Read these off the matrix that follows. Indices start at 1.
1) The entry in row 1 and column 3?
2) The bottom-left entry?
3) The entry at row 2, column 1?
4) The bottom entry of the column that holds the smallest entry?
5) The entry directly below the smallest entry?
6) The entry in the top-left corner?
7) The entry in row 3 and column 1?
[[147 130 129 120 142 140 129 127 137]
 [151 127 129 122 137 138 129 127 139]
 [151 130 129 119 137 138 127 128 137]
 [141 126 136 126 142 124 132 130 148]
 [130 132 126 126 104 128 138 122 136]
 [123 132 127 125 109 126 135 119 136]
 [137 125 134 125 142 124 133 128 146]
 [130 135 126 126  99 128 139 120 137]
 [123 127 123 134 127 138 133 135 136]
 [113 135 131 135 132 131 131 138 128]]
1) 129
2) 113
3) 151
4) 132
5) 127
6) 147
7) 151
